data =
[[5 3 6 6]
 [4 6 4 4]
 [5 5 5 4]
 [5 4 5 5]
 [5 7 4 3]
 [5 5 5 4]
 [6 2 7 6]
 [4 6 4 5]]
Indices start at 0.
The entry in the top-left corner: 5
Find the top-right entry.
Answer: 6
The entry at row 0, column 2 is 6
Find the minimum.
Answer: 2
The entry at row 2, column 0 is 5
The entry at row 1, column 0 -> 4
The bottom entry of the column that holds the smallest entry: 6
Find the entry in the bottom-left corner.
Answer: 4
Find the entry in row 0 and column 1.
Answer: 3
Find the entry in the bottom-right corner.
Answer: 5
Find the entry just right of the smallest entry.
Answer: 7
The entry at row 1, column 2: 4

Read these off the table that follows.
1) Give the largest entry.
2) Give the entry just left of the largest entry.
[[6, 6, 7, 8, 4], [5, 5, 3, 3, 6], [2, 3, 1, 0, 7], [4, 4, 4, 4, 6], [5, 5, 5, 5, 5], [3, 2, 2, 2, 6], [5, 5, 6, 6, 3], [5, 7, 5, 5, 5], [4, 3, 4, 4, 5], [5, 6, 2, 2, 7], [5, 5, 4, 4, 5], [3, 3, 2, 2, 6], [4, 4, 3, 3, 6]]
1) 8
2) 7

Questions about the matrix below. Rows and columns are numbered from 0.
1) The entry directly below the smallest entry?
2) The bottom-right entry?
3) The maximum?
4) The entry in row 1 and column 1?
5) The entry at row 2, column 2?
6) The top-left entry?
7) The entry directly above 141?
8) The entry directly above 146?
array([[ 69, 120, 117,  98,  21, 109, 115, 103],
       [169, 145, 127, 158, 173,  87, 178,  88],
       [135, 137, 124, 136, 120,  89, 160,  89],
       [116, 133, 122, 124,  94, 120, 139, 117],
       [115, 137, 124, 121,  92, 132, 134, 135],
       [121, 133, 122, 126,  98, 108, 150, 107],
       [190, 147, 128, 171, 213, 121, 180, 118],
       [167, 139, 125, 149, 163,  93, 186,  90],
       [151, 149, 129, 150, 158, 150, 139, 153],
       [115, 135, 123, 121,  91, 129, 137, 129],
       [121, 140, 125, 134, 116, 159, 118, 160],
       [111, 133, 122, 126,  95, 137, 128, 131],
       [ 84, 135, 123, 112,  69, 210,  83, 206],
       [158, 141, 126, 142, 146,  86, 181,  91],
       [190, 157, 132, 174, 228, 174, 156, 177],
       [197, 153, 131, 169, 224, 156, 173, 160]])
1) 173
2) 160
3) 228
4) 145
5) 124
6) 69
7) 135
8) 69

[[ -7 -15  14  11 -30  14   4 -18 -12  -9]
 [-10 -32 -33 -17 -17  -1 -38 -24 -47   0]
 [  6 -23  14 -32 -36  35  31   6  -8  46]
 [-24  -7 -26  16 -14  -8 -35 -41 -38 -16]
 [ -4  17 -11  30  29 -37 -31  -7   6 -50]
 [-16   1 -19 -19 -10 -15 -28 -30 -23   9]
 [ -1  12   0 -13  -6 -31  -3  -7   0  -7]
 [ -4 -48 -36 -16 -22  13 -34 -17 -56   4]
 [-18 -22 -29 -33 -28 -12 -42 -42 -48  11]
 [ -5 -37 -32 -21 -19   3 -35 -20 -49   6]
 [ -9 -29  -6 -19 -38  14  -7 -23 -34  13]
 [  0 -10  15  20 -19   7  18   1   1 -21]]
Counting starts at 0.
Give the maximum.
46
Give the entry in row 0 and column 0.
-7
The entry directly below the smallest entry -> -48
The entry in the bottom-left corner: 0
The entry in row 0 and column 2: 14
Give the entry in row 1 and column 0.
-10
The entry at row 2, column 0 is 6
Give the entry directly below the largest entry.
-16
Give the entry directly below -49.
-34
The entry in row 2 and column 2: 14
The entry in the bottom-right corner is -21
The entry directly above the largest entry is 0
Give the entry at row 0, column 1.
-15
The entry just left of the largest entry -> -8
The entry in the top-right corner is -9
Give the entry just left of 12.
-1
The bottom entry of the column that holds the smallest entry -> 1
The entry just right of -11 -> 30
Give the entry just right of 7.
18
The entry in row 1 and column 1 is -32
The entry just left of the smallest entry: -17

Read these off the matrix that follows.
1) Report the top-right entry.
2) Report the third entry on the diagonal from the top-right corner.
3) Report the third entry on the main diagonal.
4) Report the entry just left of -73.
5) Report the last entry, reading row by row.
6) Report the 3rd entry in reading order.
7) Report the 2nd entry on the diagonal from the top-right corner.
8) Report the second entry from the end, reading row by row.
[[  3 -55   0 -10  29 -28  53 -39  36  -8]
 [-33 -16  12 -56 -43  37 -19  11 -20 -48]
 [-22 -37  53 -16 -21 -73  15 -30  14  12]
 [  6  32  28  30 -21 -25 -40  18 -18  13]
 [-76 -14  36 -59 -42  16  29 -29  10 -10]
 [-41 -11   3 -33 -17  16  20 -28  28 -14]
 [  8 -75  19   3  44   3  71 -35  30 -56]
 [-16  37 -14   8  24  50  31  16 -20  34]
 [-11 -31   7 -13 -25  -5  21 -24  -4 -22]
 [ 11 -10 -30   3  39  13  -1 -20  71 -27]
 [-23  16   0 -11 -19 -17  13 -14  -5  43]]
1) -8
2) -30
3) 53
4) -21
5) 43
6) 0
7) -20
8) -5

Questions about the array below.
1) Read off the first entry on the diagonal from the top-right corner.
2) Read off the 3rd entry on the diagonal from the top-right corner.
3) Read off the bottom entry of the column that holds the smallest entry.
4) Read off the top entry of the column that holds the largest entry.
5) Read off the first entry, reading row by row.
6) Read off the entry just right of the largest entry.
7) Read off the last entry, reading row by row.
8) Read off the third entry on the main diagonal.
2239  3875  5607  4721  3418  8505  6655  6087  2599  6079  3462  5822  4294  2824
5364  6515  5635  5215  6340  6023  6025  4802  5343  5895  3920  6550  4683  5601
5232  6657  3908  2615  4833  4974  4206  8444  5488  7496  9397  3777  4979  7930
5234  5254  5112  5059  5158  5175  5168  5358  5182  5322  5433  5143  5156  5349
5350  6570  5513  5259  6302  6020  6049  4754  5276  5980  3790  6606  4660  5595
2546  3862  5697  4603  3627  8426  6576  6128  2601  5862  3638  5757  4586  3106
5130  5162  5254  5090  5082  5388  5176  5242  5115  5205  5120  5220  5165  5149
5571  6809  3437  2683  4997  4711  4414  8810  5246  7838  9502  3541  4979  8135
4183  7516  7204  8543  3302  2402  5396  8529  8553  7155  7200  5016  4406  7461
5202  6796  3953  2557  4899  5009  4189  8563  5450  7597  9562  3675  4919  8041
5210  5942  4531  3967  5103  5095  4769  6753  5353  6314  7222  4494  5074  6545
5303  6600  3960  2727  4925  5020  4285  8281  5423  7370  9232  3837  4989  7783
5820  6752  3138  2882  5111  4704  4395  8935  4926  7988  9489  3410  4999  8271
5747  5234  5315  5414  4975  5358  5381  5249  4921  5353  5208  5776  5313  5144
4719  6872  4228  2757  4847  5087  4334  8505  4861  7041  9324  3579  5126  7889
1) 2824
2) 3777
3) 4719
4) 3462
5) 2239
6) 3675
7) 7889
8) 3908

arr =
[[138 139 122  85]
 [ 92 120 115 142]
 [122 122 122 122]
 [123 128 114 114]
 [126 151 120 106]
 [159  99 155  80]
 [176 178 117  38]
 [122 123 122 122]
 [182 147  86 124]
 [190 125  75  69]
 [119  82  59 199]
 [ 88 123 112 147]
 [107 103  81 188]
 [126 121 124 123]
 [170 102 109 195]]
Counting starts at 0.
Report the entry directly above 188.
A: 147
The entry at row 0, column 2 -> 122
Report the entry in row 0 and column 0.
A: 138
The entry in row 2 and column 2 is 122
Report the bottom-left entry.
A: 170
The entry in the bottom-right corner -> 195
The entry just left of 106 -> 120
Report the entry in row 1 and column 0.
A: 92
Report the top-right entry.
A: 85
The entry just left of 121: 126
The entry in row 1 and column 1 is 120
Report the entry directly above 112.
A: 59
The entry in row 1 and column 2 is 115
The entry directly above the largest entry: 69
The largest entry is 199
Report the entry directly above 176.
A: 159
The entry at row 0, column 1 is 139
Report the entry directly below 151.
A: 99
Report the entry at row 2, column 0.
A: 122
Report the entry directly above 75.
A: 86
Report the entry just left of 117.
A: 178
